Below are the code and all the weights of a small trained network. Each question names an input and a target symbol and asks about switching units off, where a switched-off unit gives its printed mean instead of its output.

import numpy as np


def w(rows, s, z=0):
    codes = np.array(rows[::2]) - 128.0
    scale = np.full(codes.shape[1], s)
    scale[-1] = z or s
    return codes * scale


def f(y):
    return np.maximum(y, 0)


def softmax(a):
    e = np.exp(a - a.max(-1, keepdims=True))
    return e / e.sum(-1, keepdims=True)


def log_softmax(a):
    a = a - a.max(-1, keepdims=True)
    return a - np.log(np.exp(a).sum(-1, keepdims=True))


def net(x, mask):
    ids = ['αβγδεζηθλμπστφψω'.index(c) for c in x.split()]
    T = len(ids)
    res = E[ids] + P[:T]
    r = res
    for j in range(3):
        rows = slice(2 * j, 2 * j + 2)
        q, k, v = (r @ M[0][rows].T for M in (Q, K, V))
        z = softmax(np.where(np.tri(T) > 0, q @ k.T / 2**0.5, -1e9)) @ v
        o = O[0][rows]
        res = res + np.where(mask[j], z, o[:, -1]) @ o[:, :-1]
    y = f(res @ A[0][:, :-1].T + A[0][:, -1])
    res = res + np.where(mask[3:27], y, B[0][:, -1]) @ B[0][:, :-1]
    return log_softmax(res[-1] @ U[:, :-1].T + U[:, -1])


Q, K, V, O, A, B = {}, {}, {}, {}, {}, {}
E = w([
[110,172,200,124,83,99,61,195,125,90,184,152],'α',
[160,173,175,151,84,120,118,111,134,62,101,54],'β',
[69,177,178,92,110,65,77,191,150,154,131,187],'γ',
[97,170,146,68,42,24,148,110,152,126,58,90],'δ',
[86,58,186,92,66,106,46,160,97,93,150,112],'ε',
[77,139,216,148,51,95,55,109,73,81,195,86],'ζ',
[103,89,121,125,134,46,145,46,117,112,191,142],'η',
[149,101,105,122,123,130,158,82,158,74,155,203],'θ',
[104,249,125,83,124,100,202,98,139,84,135,191],'λ',
[104,227,121,155,142,92,145,24,148,114,226,164],'μ',
[100,197,192,127,97,155,90,79,38,34,159,130],'π',
[16,140,152,78,211,162,105,158,168,177,100,129],'σ',
[103,91,138,88,187,49,180,36,104,140,53,84],'τ',
[101,72,135,144,228,130,71,69,254,169,208,43],'φ',
[226,159,117,104,197,142,121,154,126,19,121,13],'ψ',
[154,56,50,50,182,187,82,104,132,85,112,230],'ω',
],0.0068)
P = w([
[173,139,130,173,108,96,105,163,160,154,97,146],'0',
[63,136,70,135,91,49,96,114,131,112,104,116],'1',
[55,140,76,142,136,68,86,116,131,93,117,118],'2',
[69,132,88,140,166,97,90,124,131,90,108,118],'3',
[186,162,166,105,128,153,120,126,102,176,145,126],'4',
[139,154,150,89,105,111,122,94,99,162,150,126],'5',
[121,140,141,91,117,107,126,85,116,138,157,123],'6',
[28,106,120,101,149,98,121,92,136,2,138,104],'7',
[92,122,154,90,157,137,140,91,125,90,155,109],'8',
[167,141,229,85,159,160,169,113,127,99,158,146],'9',
[129,163,202,48,104,119,164,58,95,162,174,125],'10',
[127,141,196,76,147,119,154,69,149,107,154,133],'11',
[65,127,193,85,179,103,136,91,176,10,134,137],'12',
],0.0094)
Q[0] = w([
[63,164,239,2,69,38,127,74,162,63,180,156],'h1',
[74,108,109,179,164,87,120,149,184,9,93,146],'h1',
[222,103,133,121,95,195,173,139,64,243,136,135],'h2',
[163,67,12,230,125,200,179,169,152,142,86,167],'h2',
[53,119,112,162,160,82,96,121,186,8,100,145],'h3',
[43,171,233,25,109,47,119,40,111,98,187,152],'h3',
],0.0076)
K[0] = w([
[92,109,203,65,182,161,162,106,123,98,187,119],'h1',
[254,141,246,166,152,188,180,160,114,205,147,184],'h1',
[49,151,48,180,128,46,95,126,135,96,104,76],'h2',
[176,163,119,220,72,58,75,208,137,210,32,86],'h2',
[211,128,252,116,141,164,184,132,131,180,109,127],'h3',
[113,106,200,47,173,145,176,89,132,74,144,71],'h3',
],0.0084)
V[0] = w([
[153,86,133,155,65,119,138,62,34,74,153,108],'h1',
[147,254,178,125,65,155,121,182,96,74,167,196],'h1',
[125,81,209,129,102,155,54,201,63,138,85,37],'h2',
[182,28,84,61,128,166,85,150,117,96,64,220],'h2',
[194,152,105,177,181,187,99,151,163,80,184,60],'h3',
[90,81,133,158,124,156,63,153,139,147,230,181],'h3',
],0.0082)
O[0] = w([
[193,188,54,229,144,72,56,156,77,84,24,194,140],'h1',
[172,179,119,132,77,212,129,167,80,254,73,76,177],'h1',
[108,193,247,113,200,72,75,127,134,179,75,93,59],'h2',
[201,28,145,49,109,116,54,88,87,153,69,158,52],'h2',
[158,215,45,38,176,127,70,166,182,106,186,101,3],'h3',
[92,195,136,119,53,182,83,64,231,61,77,154,61],'h3',
],0.0088,0.0026)
A[0] = w([
[109,97,92,164,218,14,140,107,1,88,201,124,218],'n1',
[88,111,170,234,70,159,182,112,69,168,63,167,196],'n2',
[172,145,77,193,113,70,104,182,110,65,103,184,253],'n3',
[125,132,156,94,118,195,123,79,111,185,146,42,228],'n4',
[73,138,89,95,181,205,141,143,57,136,72,134,195],'n5',
[151,164,107,225,6,149,131,138,137,161,85,155,175],'n6',
[118,133,201,34,185,57,81,41,175,104,73,139,117],'n7',
[80,94,185,190,65,154,145,64,147,106,128,155,208],'n8',
[81,150,188,220,99,102,181,88,173,124,108,143,135],'n9',
[114,136,142,199,165,123,52,133,89,80,134,149,230],'n10',
[105,102,91,146,107,164,203,175,95,143,195,92,187],'n11',
[164,168,76,202,161,146,83,163,14,144,39,194,133],'n12',
[104,212,121,52,40,208,100,124,150,135,105,82,246],'n13',
[68,214,151,168,153,90,205,101,103,140,148,72,225],'n14',
[89,137,212,147,132,84,125,203,77,168,48,73,105],'n15',
[139,141,32,45,172,133,120,51,111,106,166,136,193],'n16',
[88,99,151,132,98,140,146,169,152,31,176,147,223],'n17',
[159,135,68,213,125,130,120,197,25,201,49,153,186],'n18',
[102,147,61,182,110,151,215,163,133,141,190,111,129],'n19',
[53,120,185,224,108,168,130,64,121,107,96,159,171],'n20',
[137,138,162,73,147,93,88,85,140,111,85,125,143],'n21',
[57,108,163,126,191,187,116,123,136,168,148,163,209],'n22',
[130,92,125,155,99,120,195,174,45,191,66,125,191],'n23',
[136,117,149,206,67,120,112,124,102,134,91,166,171],'n24',
],0.0055,0.0024)
B[0] = w([
[174,134,149,87,187,106,127,202,148,162,144,205,250],'n1',
[119,121,105,198,107,188,131,172,123,142,75,200,227],'n2',
[185,140,49,96,181,45,171,130,132,75,74,115,182],'n3',
[169,117,139,47,145,109,151,124,155,198,137,101,180],'n4',
[157,85,111,90,93,156,187,123,59,218,111,157,159],'n5',
[114,179,52,149,144,122,92,157,187,56,106,191,182],'n6',
[98,141,158,165,118,146,49,138,98,36,169,143,188],'n7',
[86,85,150,126,85,127,163,88,201,154,86,170,218],'n8',
[94,111,192,184,127,145,120,130,170,116,129,129,205],'n9',
[144,139,134,99,151,78,161,103,140,129,87,130,180],'n10',
[90,123,169,107,100,115,158,173,84,86,170,91,186],'n11',
[124,143,86,164,178,82,151,2,58,156,134,113,156],'n12',
[116,204,73,72,106,171,74,99,186,198,124,118,191],'n13',
[101,161,180,142,185,153,123,150,115,137,159,101,254],'n14',
[178,91,185,152,101,149,77,148,60,150,145,83,196],'n15',
[152,99,136,104,68,216,26,148,108,122,140,173,170],'n16',
[122,92,74,116,128,86,209,98,149,133,150,118,202],'n17',
[147,102,50,211,167,119,109,62,60,114,215,65,174],'n18',
[83,143,175,122,124,141,121,146,100,83,167,109,177],'n19',
[105,125,193,162,122,136,170,97,163,162,52,191,206],'n20',
[119,126,167,131,116,158,70,131,111,79,138,152,161],'n21',
[157,91,112,92,114,67,184,63,94,129,98,147,172],'n22',
[142,81,86,173,110,182,125,159,100,147,170,131,200],'n23',
[166,107,108,157,123,107,139,156,130,107,80,183,179],'n24',
],0.006,0.0062)
U = w([
[164,177,111,51,170,133,55,253,156,182,163,172,35],'α',
[157,146,56,181,167,103,112,35,113,177,152,70,59],'β',
[138,161,131,105,126,212,102,156,176,233,98,137,112],'γ',
[137,69,128,172,43,177,126,207,81,153,194,58,98],'δ',
[162,83,183,128,52,151,26,137,98,77,103,141,97],'ε',
[123,178,207,176,147,146,56,101,126,74,59,154,90],'ζ',
[157,118,134,132,155,17,172,193,187,129,91,190,88],'η',
[170,117,42,127,119,89,193,132,222,90,33,145,174],'θ',
[77,149,48,137,75,203,175,199,114,79,132,126,118],'λ',
[52,161,108,164,111,174,105,153,181,15,190,160,65],'μ',
[111,207,94,183,174,144,120,44,91,124,84,139,102],'π',
[69,129,200,62,75,174,191,91,130,201,89,107,157],'σ',
[126,56,181,186,182,105,189,145,45,139,159,149,133],'τ',
[84,120,167,96,144,78,155,15,199,117,186,57,180],'φ',
[174,174,117,39,182,79,124,164,46,106,192,34,253],'ψ',
[201,67,31,32,80,126,123,43,104,141,108,177,216],'ω',
],0.0045,0.0027)

Each question gives the input, a string of symbols that net reads in full, and the target symbol t.
The units are the heads (2 rows each of Q, K, V and O) and the neurons (one row each of A and B). Each row of codes is followed by its name. A weight is (code - 128) times the scale printed after its matrix; where a second scale follows, it is the last column's (O, A, B and U).
mask holds one flag per unit, heads first, then neurons. A switched-off unit (its flag False) gives its mean, the last column of its rows in O or B, instead of its output. The means were averaged over made-up inputs and are rounded, as every weight is.
A unit's drop is (log p(t) with every unit on - log p(t) with that unit switched off) / (log p(t) with every unit on - log p(t) with every unit switched off).
The circuit of an input: a set's keep is (log p(t) with only the set's units on - log p(t) with every unit switched off) / (log p(t) with every unit on - log p(t) with every unit switched off). Starting from the 12 units with the biggest drops (on a tie, the unit counted first), units are removed one at a time, each time the one whose removal leaves the highest keep (on an exact tie, the one counted first), for as long as the keep stays at least 0.8.
units of the circuit, in order: the units of the circuit, biggest drop first
most important unit: the unit with the biggest drop
top k neurons: the k neurons with the biggest drops, biggest first
heads that matter: for each layer, one digit per head in row order, 1 if its drop is at least 0.15 and else 0, layers parted by /
drop of u: that unit's drop, to one decimal
input φ ω β γ λ ζ μ μ ω δ τ λ, target τ: units of the circuit, in order -> h3; n13
input ψ σ τ φ γ δ, target φ: units of the circuit, in order -> h1; n2
input ω π ω φ λ σ γ ε δ γ σ γ λ, target σ: heads that matter -> 100
input δ γ δ ε ε φ τ φ σ δ λ, target μ: heads that matter -> 101
input η φ σ γ δ β τ γ σ δ τ η, target τ: heads that matter -> 001
input τ π λ η, target η: heads that matter -> 100
input φ ζ ψ, target μ: units of the circuit, in order -> h1; h3; n7
input η δ σ ζ σ σ τ ε, target φ: units of the circuit, in order -> h1; n17; n2
input ψ π δ, target ψ: most important unit -> h3
input γ σ ε α η ψ η ε ω, target ω: heads that matter -> 000
input τ μ θ, target η: units of the circuit, in order -> h1; n1; h3; n3
input θ γ ω δ θ ω β σ λ α δ δ σ, target σ: units of the circuit, in order -> h1; n5; n4
input σ δ δ τ μ β, target τ: units of the circuit, in order -> h3; n13; h1
input η α δ δ μ ω ε λ, target ω: most important unit -> h2
input μ ψ ψ δ α α ω δ, target ω: heads that matter -> 110
input ψ λ α π μ δ δ γ, target λ: heads that matter -> 110
input τ γ γ, target τ: heads that matter -> 001
input ε α η, target ζ: heads that matter -> 011
input β β λ η τ φ δ δ δ τ π τ ε, target τ: heads that matter -> 001
input σ γ θ, target φ: heads that matter -> 100
input ε ζ ζ, target ζ: most important unit -> h2
input ψ α α, target α: heads that matter -> 001
input δ μ δ δ δ α, target τ: heads that matter -> 001
input ω δ τ σ, target ω: heads that matter -> 010
input β θ φ δ ε ε τ φ, target ζ: heads that matter -> 110
input ω η γ δ, target ε: top 2 neurons -> n7; n21
input ψ η ε ψ, target α: most important unit -> h3
input β ζ τ ψ η μ λ τ τ τ τ α, target τ: top 2 neurons -> n13; n6
input μ η σ δ α π ε δ β ψ δ γ, target ψ: drop of n8 -> 0.1
